Below is a small trained network, with its code and all its weights. Each question gives an input and a target symbol and asks what happens when units are switched off, that is, made to give their printed mean instead of their output.

import numpy as np


def w(rows, s, z=0):
    codes = np.array(rows[::2]) - 128.0
    scale = np.full(codes.shape[1], s)
    scale[-1] = z or s
    return codes * scale


def f(y):
    return y / 2 * (1 + np.tanh(0.7978845608 * (y + 0.044715 * y**3)))


def softmax(a):
    e = np.exp(a - a.max(-1, keepdims=True))
    return e / e.sum(-1, keepdims=True)


def log_softmax(a):
    a = a - a.max(-1, keepdims=True)
    return a - np.log(np.exp(a).sum(-1, keepdims=True))


def net(x, mask):
    ids = ['ΠΣΨαβγδεζθλμω'.index(c) for c in x.split()]
    T = len(ids)
    res = E[ids] + P[:T]
    r = res
    for j in range(2):
        rows = slice(4 * j, 4 * j + 4)
        q, k, v = (r @ M[0][rows].T for M in (Q, K, V))
        z = softmax(np.where(np.tri(T) > 0, q @ k.T / 4**0.5, -1e9)) @ v
        o = O[0][rows]
        res = res + np.where(mask[j], z, o[:, -1]) @ o[:, :-1]
    y = f(res @ A[0][:, :-1].T + A[0][:, -1])
    res = res + np.where(mask[2:6], y, B[0][:, -1]) @ B[0][:, :-1]
    return log_softmax(res[-1] @ U[:, :-1].T + U[:, -1])


Q, K, V, O, A, B = {}, {}, {}, {}, {}, {}
E = w([
[48,196,104,228,173],'Π',
[112,205,162,164,117],'Σ',
[96,89,32,181,124],'Ψ',
[142,118,53,136,102],'α',
[137,130,101,137,135],'β',
[110,81,195,163,238],'γ',
[40,137,55,122,82],'δ',
[13,87,2,161,132],'ε',
[180,96,153,18,236],'ζ',
[236,60,156,231,21],'θ',
[200,29,115,219,131],'λ',
[223,73,183,107,22],'μ',
[218,242,164,71,92],'ω',
],0.011)
P = w([
[139,30,133,117,93],'0',
[238,93,36,146,222],'1',
[117,155,153,73,11],'2',
[194,115,169,49,251],'3',
[156,191,106,4,254],'4',
[86,106,85,41,187],'5',
],0.0051)
Q[0] = w([
[119,151,151,138,185],'head 1',
[83,161,173,200,160],'head 1',
[107,203,117,205,89],'head 1',
[207,179,77,142,162],'head 1',
[167,136,133,127,247],'head 2',
[134,153,131,85,76],'head 2',
[211,49,86,64,114],'head 2',
[197,95,12,54,116],'head 2',
],0.014)
K[0] = w([
[125,122,185,167,192],'head 1',
[18,144,131,179,177],'head 1',
[52,231,109,155,165],'head 1',
[147,198,187,116,127],'head 1',
[11,76,243,83,104],'head 2',
[123,113,39,153,162],'head 2',
[78,155,121,30,120],'head 2',
[51,216,144,59,222],'head 2',
],0.011)
V[0] = w([
[167,100,103,70,118],'head 1',
[133,164,155,38,165],'head 1',
[213,178,130,201,110],'head 1',
[162,123,35,168,170],'head 1',
[174,177,135,197,83],'head 2',
[230,62,129,200,145],'head 2',
[140,96,38,48,11],'head 2',
[195,141,215,35,94],'head 2',
],0.012)
O[0] = w([
[133,70,137,81,134,141],'head 1',
[130,61,69,179,96,50],'head 1',
[36,145,181,111,116,190],'head 1',
[178,159,202,84,64,228],'head 1',
[112,122,155,93,211,123],'head 2',
[173,202,154,5,137,254],'head 2',
[11,89,139,71,54,157],'head 2',
[66,190,23,113,155,7],'head 2',
],0.011,0.0041)
A[0] = w([
[71,192,117,95,143,70],'neuron 1',
[137,180,102,179,74,87],'neuron 2',
[90,217,150,244,108,4],'neuron 3',
[114,144,107,166,35,70],'neuron 4',
],0.012,0.0028)
B[0] = w([
[148,86,87,196,178,255],'neuron 1',
[103,233,218,145,113,132],'neuron 2',
[34,57,175,2,115,170],'neuron 3',
[50,107,72,216,129,154],'neuron 4',
],0.0091,0.0083)
U = w([
[214,105,156,255,185,202],'Π',
[151,139,116,147,224,100],'Σ',
[165,122,125,113,109,3],'Ψ',
[132,146,102,84,71,230],'α',
[158,149,107,136,106,106],'β',
[194,198,119,164,159,125],'γ',
[102,97,130,200,129,25],'δ',
[156,82,142,207,91,83],'ε',
[129,226,103,205,89,142],'ζ',
[72,143,204,154,189,146],'θ',
[170,124,125,101,144,12],'λ',
[172,41,53,80,151,126],'μ',
[99,131,83,169,194,191],'ω',
],0.0067,0.0032)

Each question gives the input, a string of symbols that net reads in full, and the target symbol t.
The units are the heads (4 rows each of Q, K, V and O) and the neurons (one row each of A and B). Each row of codes is followed by its name. A weight is (code - 128) times the scale printed after its matrix; where a second scale follows, it is the last column's (O, A, B and U).
mask holds one flag per unit, heads first, then neurons. A switched-off unit (its flag False) gives its mean, the last column of its rows in O or B, instead of its output. The means were averaged over made-up inputs and are rounded, as every weight is.
A unit's drop is (log p(t) with every unit on - log p(t) with that unit switched off) / (log p(t) with every unit on - log p(t) with every unit switched off).
The circuit of an input: a set's keep is (log p(t) with only the set's units on - log p(t) with every unit switched off) / (log p(t) with every unit on - log p(t) with every unit switched off). Starting from all 6 units, units are removed one at a time, each time the one whose removal leaves the highest keep (on an exact tie, the one counted first), for as long as the keep stays at least 0.8.
units of the circuit, in order: the units of the circuit, biggest drop first
k most important neurons: the k neurons with the biggest drops, biggest first
drop of u: that unit's drop, to one decimal
input β ε ζ Ψ, target ζ: units of the circuit, in order => head 2; neuron 2
input α γ ω α, target ω: units of the circuit, in order => head 2; head 1
input δ α α Ψ ζ ε, target ζ: units of the circuit, in order => head 2; neuron 2
input μ α ζ, target ω: units of the circuit, in order => head 2; head 1
input γ μ δ μ, target δ: units of the circuit, in order => head 2; neuron 4
input ω Σ Π θ ω Ψ, target ω: units of the circuit, in order => head 2
input θ μ Σ, target ω: units of the circuit, in order => neuron 1; head 2; head 1
input ε ζ ε, target ζ: units of the circuit, in order => head 2; neuron 2; neuron 4
input μ ζ θ, target ζ: 3 most important neurons => neuron 2; neuron 4; neuron 3
input μ δ Π Σ, target ω: units of the circuit, in order => head 2; neuron 1
input Π Π Π Π Π, target θ: 2 most important neurons => neuron 3; neuron 1
input ε Π Π, target θ: drop of head 2 => 0.0
input β ε μ γ, target ω: drop of neuron 1 => 0.2
input μ θ Π, target Σ: drop of head 2 => 1.6
input α δ Π Π Π δ, target Π: most important neuron => neuron 3
